Below are the code and all the weights of a small trained network. Each question names an input and a target symbol and asks about switching units off, where a switched-off unit gives its printed mean instead of its output.

import numpy as np


def w(rows, s, z=0):
    codes = np.array(rows[::2]) - 128.0
    scale = np.full(codes.shape[1], s)
    scale[-1] = z or s
    return codes * scale


def norm(h):
    return h / np.sqrt((h * h).mean(-1, keepdims=True) + 1e-5)


def f(y):
    return y / 2 * (1 + np.tanh(0.7978845608 * (y + 0.044715 * y**3)))


def softmax(a):
    e = np.exp(a - a.max(-1, keepdims=True))
    return e / e.sum(-1, keepdims=True)


def log_softmax(a):
    a = a - a.max(-1, keepdims=True)
    return a - np.log(np.exp(a).sum(-1, keepdims=True))


def net(x, mask):
    ids = ['γδζησψω'.index(c) for c in x.split()]
    T = len(ids)
    res = E[ids] + P[:T]
    u = 0
    for l in range(2):
        q, k, v = (norm(res) @ M[l].T for M in (Q, K, V))
        z = softmax(np.where(np.tri(T) > 0, q @ k.T / 2**0.5, -1e9)) @ v
        res = res + np.where(mask[u], z, O[l][:, -1]) @ O[l][:, :-1]
        u += 1
        y = f(norm(res) @ A[l][:, :-1].T + A[l][:, -1])
        res = res + np.where(mask[u : u + 8], y, B[l][:, -1]) @ B[l][:, :-1]
        u += 8
    return log_softmax(norm(res)[-1] @ U[:, :-1].T + U[:, -1])


Q, K, V, O, A, B = {}, {}, {}, {}, {}, {}
E = w([
[214,99,132,171,226,130,152,100,118,177,143,113],'γ',
[155,118,181,196,124,97,147,163,115,90,13,96],'δ',
[148,145,179,87,150,104,61,161,236,89,102,68],'ζ',
[114,154,170,82,63,156,175,73,180,91,56,131],'η',
[163,173,72,82,97,6,129,203,126,123,117,173],'σ',
[192,79,116,109,109,136,68,115,175,169,161,159],'ψ',
[145,204,104,125,180,180,147,165,95,171,88,76],'ω',
],0.023)
P = w([
[127,251,151,164,52,131,187,206,116,181,202,122],'0',
[193,141,186,92,108,122,213,208,108,142,166,77],'1',
[168,134,129,140,79,122,227,136,140,156,105,74],'2',
[151,128,137,136,164,154,161,201,137,81,134,107],'3',
[114,123,128,144,183,141,148,183,157,83,136,123],'4',
[104,111,120,149,173,122,140,159,143,94,118,123],'5',
[129,118,134,133,136,113,113,117,106,114,91,95],'6',
[118,120,151,133,173,129,110,136,110,79,104,159],'7',
[109,116,149,136,169,117,110,115,110,86,90,165],'8',
[98,110,136,163,146,94,86,99,110,110,72,138],'9',
[94,105,157,158,134,71,72,76,97,140,64,130],'10',
],0.012)
Q[0] = w([
[152,93,209,129,147,78,159,80,194,18,80,66],'L0H1',
[135,134,188,93,171,144,138,133,202,114,2,100],'L0H1',
],0.0097)
K[0] = w([
[153,80,173,255,183,99,130,110,88,126,87,144],'L0H1',
[122,168,82,57,165,180,115,133,124,151,95,91],'L0H1',
],0.0062)
V[0] = w([
[123,121,232,229,171,198,153,125,99,160,126,55],'L0H1',
[139,59,109,51,82,241,12,100,163,155,101,149],'L0H1',
],0.011)
O[0] = w([
[172,254,152,234,77,114,118,152,128,111,121,143,202],'L0H1',
[97,169,83,60,164,177,128,47,116,129,172,138,1],'L0H1',
],0.0074,0.0019)
A[0] = w([
[111,187,72,141,72,75,151,152,94,142,254,169,107],'L0N1',
[197,114,122,150,138,211,151,140,181,251,229,117,146],'L0N2',
[172,110,91,196,147,105,120,70,112,73,148,159,111],'L0N3',
[103,175,170,101,105,172,173,144,192,118,114,65,163],'L0N4',
[139,135,149,130,105,126,150,207,93,143,169,72,125],'L0N5',
[12,154,146,67,106,235,241,157,99,137,126,48,3],'L0N6',
[194,76,158,149,91,128,170,160,111,203,223,137,128],'L0N7',
[163,211,84,130,208,98,198,167,77,203,138,120,138],'L0N8',
],0.016,0.0054)
B[0] = w([
[120,125,54,132,113,248,157,226,108,143,155,140,158],'L0N1',
[130,82,56,187,111,125,84,198,147,71,148,158,250],'L0N2',
[120,89,110,94,171,117,157,108,139,170,111,59,145],'L0N3',
[135,111,171,43,102,119,111,91,171,165,78,81,185],'L0N4',
[183,132,143,77,106,114,180,51,151,178,96,129,169],'L0N5',
[166,37,171,61,48,228,197,74,48,74,192,101,145],'L0N6',
[99,117,78,173,181,188,121,229,157,101,170,128,195],'L0N7',
[149,66,143,154,184,74,183,155,159,156,119,50,194],'L0N8',
],0.017)
Q[1] = w([
[110,157,33,140,163,100,133,118,32,182,166,193],'L1H1',
[74,161,135,209,212,228,33,8,145,88,176,77],'L1H1',
],0.014)
K[1] = w([
[128,115,88,41,1,77,137,204,197,117,178,189],'L1H1',
[170,152,123,167,121,212,110,86,206,130,164,125],'L1H1',
],0.014)
V[1] = w([
[118,133,141,189,204,160,184,90,145,175,196,49],'L1H1',
[115,255,185,54,110,197,222,161,112,158,99,40],'L1H1',
],0.021)
O[1] = w([
[107,193,77,107,86,171,77,184,60,89,154,227,254],'L1H1',
[75,105,43,239,166,171,74,248,164,46,201,171,14],'L1H1',
],0.012,0.0064)
A[1] = w([
[126,190,170,254,144,70,137,94,147,97,85,125,59],'L1N1',
[147,103,111,119,164,123,145,138,147,126,119,62,124],'L1N2',
[177,116,75,138,127,55,155,134,117,130,84,130,113],'L1N3',
[148,149,91,142,114,61,108,135,109,97,120,182,147],'L1N4',
[157,209,180,131,129,119,109,123,90,142,116,130,3],'L1N5',
[146,100,116,125,106,167,102,96,189,134,149,125,99],'L1N6',
[158,102,105,112,142,86,164,99,110,94,85,74,140],'L1N7',
[89,204,151,116,187,87,151,167,132,157,100,119,110],'L1N8',
],0.028,0.0065)
B[1] = w([
[125,206,142,230,108,149,219,199,20,116,73,102,171],'L1N1',
[151,153,77,125,116,154,85,69,117,117,109,139,250],'L1N2',
[64,127,169,96,163,129,105,84,112,87,107,97,236],'L1N3',
[176,110,159,111,97,127,106,80,111,147,159,116,168],'L1N4',
[80,103,63,217,181,185,254,65,168,73,102,223,142],'L1N5',
[63,172,149,139,195,111,160,135,87,134,84,92,197],'L1N6',
[158,147,124,205,80,133,164,228,134,143,204,182,216],'L1N7',
[78,123,169,145,196,150,139,104,85,171,11,66,146],'L1N8',
],0.022,0.02)
U = w([
[99,122,84,133,110,162,172,94,165,95,83,217,85],'γ',
[49,84,153,102,84,183,165,119,156,85,192,67,104],'δ',
[158,44,1,160,133,124,164,176,170,130,182,99,157],'ζ',
[127,175,147,96,66,166,33,149,136,97,120,163,118],'η',
[104,144,66,65,154,96,44,83,125,139,53,64,180],'σ',
[160,93,118,79,105,47,133,135,134,204,125,101,255],'ψ',
[57,194,151,202,114,153,137,186,55,110,99,140,19],'ω',
],0.0073,0.0061)

Each question gives the input, a string of symbols that net reads in full, and the target symbol t.
The units are the heads (2 rows each of Q, K, V and O) and the neurons (one row each of A and B). Each row of codes is followed by its name. A weight is (code - 128) times the scale printed after its matrix; where a second scale follows, it is the last column's (O, A, B and U).
mask holds one flag per unit, layer by layer, with each layer's heads first. A switched-off unit (its flag False) gives its mean, the last column of its rows in O or B, instead of its output. The means were averaged over made-up inputs and are rounded, as every weight is.
A unit's drop is (log p(t) with every unit on - log p(t) with that unit switched off) / (log p(t) with every unit on - log p(t) with every unit switched off).
most important unit: the unit with the biggest drop
k most important neurons: the k neurons with the biggest drops, biggest first
top k neurons in layer l: the k neurons of layer l with the biggest drops, biggest first
input ψ η γ ψ σ ψ ω ψ γ σ, target σ: most important unit : L0N2
input ψ ψ η ψ σ ψ η γ, target ζ: 2 most important neurons : L1N7, L0N2
input σ σ ω ψ σ ω γ σ ψ, target σ: 3 most important neurons : L0N2, L0N4, L1N7
input σ γ σ δ ψ ψ ψ σ ψ σ, target ψ: 3 most important neurons : L0N7, L1N7, L0N4
input γ ψ ζ, target γ: top 3 neurons in layer 0 : L0N8, L0N2, L0N4
input σ σ ω ζ ω ψ ω η ψ γ, target σ: top 2 neurons in layer 0 : L0N3, L0N1
input ψ ψ ψ γ ψ ψ η ζ η, target γ: 3 most important neurons : L0N8, L1N5, L0N2
input η σ ζ ζ, target σ: 2 most important neurons : L0N4, L1N7
input ψ ω η ψ γ ψ γ, target σ: 2 most important neurons : L1N3, L0N8
input ζ σ σ γ η, target γ: 2 most important neurons : L1N5, L0N8
input γ ψ γ σ ψ ψ ψ σ ω σ σ, target ψ: top 2 neurons in layer 1 : L1N7, L1N1
input ψ ψ ψ ψ δ η ζ γ, target ζ: top 4 neurons in layer 0 : L0N2, L0N3, L0N7, L0N8
input η ω δ σ η σ, target σ: top 3 neurons in layer 1 : L1N3, L1N1, L1N2
input ψ ψ σ ψ δ ψ ψ η ψ δ ψ, target ψ: most important unit : L1H1
input δ ψ σ η ω ψ, target σ: 3 most important neurons : L0N8, L0N4, L1N7
input ζ ψ ζ δ δ σ ω, target ζ: top 2 neurons in layer 0 : L0N6, L0N8
input ζ η η ψ ζ η σ ψ ζ ψ ζ, target σ: 2 most important neurons : L0N2, L1N7
input ψ γ ψ ψ ψ γ η σ, target ζ: 2 most important neurons : L0N1, L0N7
input ω ψ η σ σ ψ ψ δ σ σ ω, target σ: top 2 neurons in layer 0 : L0N8, L0N2
input ζ ψ ω ψ γ ψ ψ η ψ ζ, target γ: most important unit : L1N5
input ω ψ δ η ψ ψ ψ ψ, target ψ: top 2 neurons in layer 0 : L0N8, L0N2
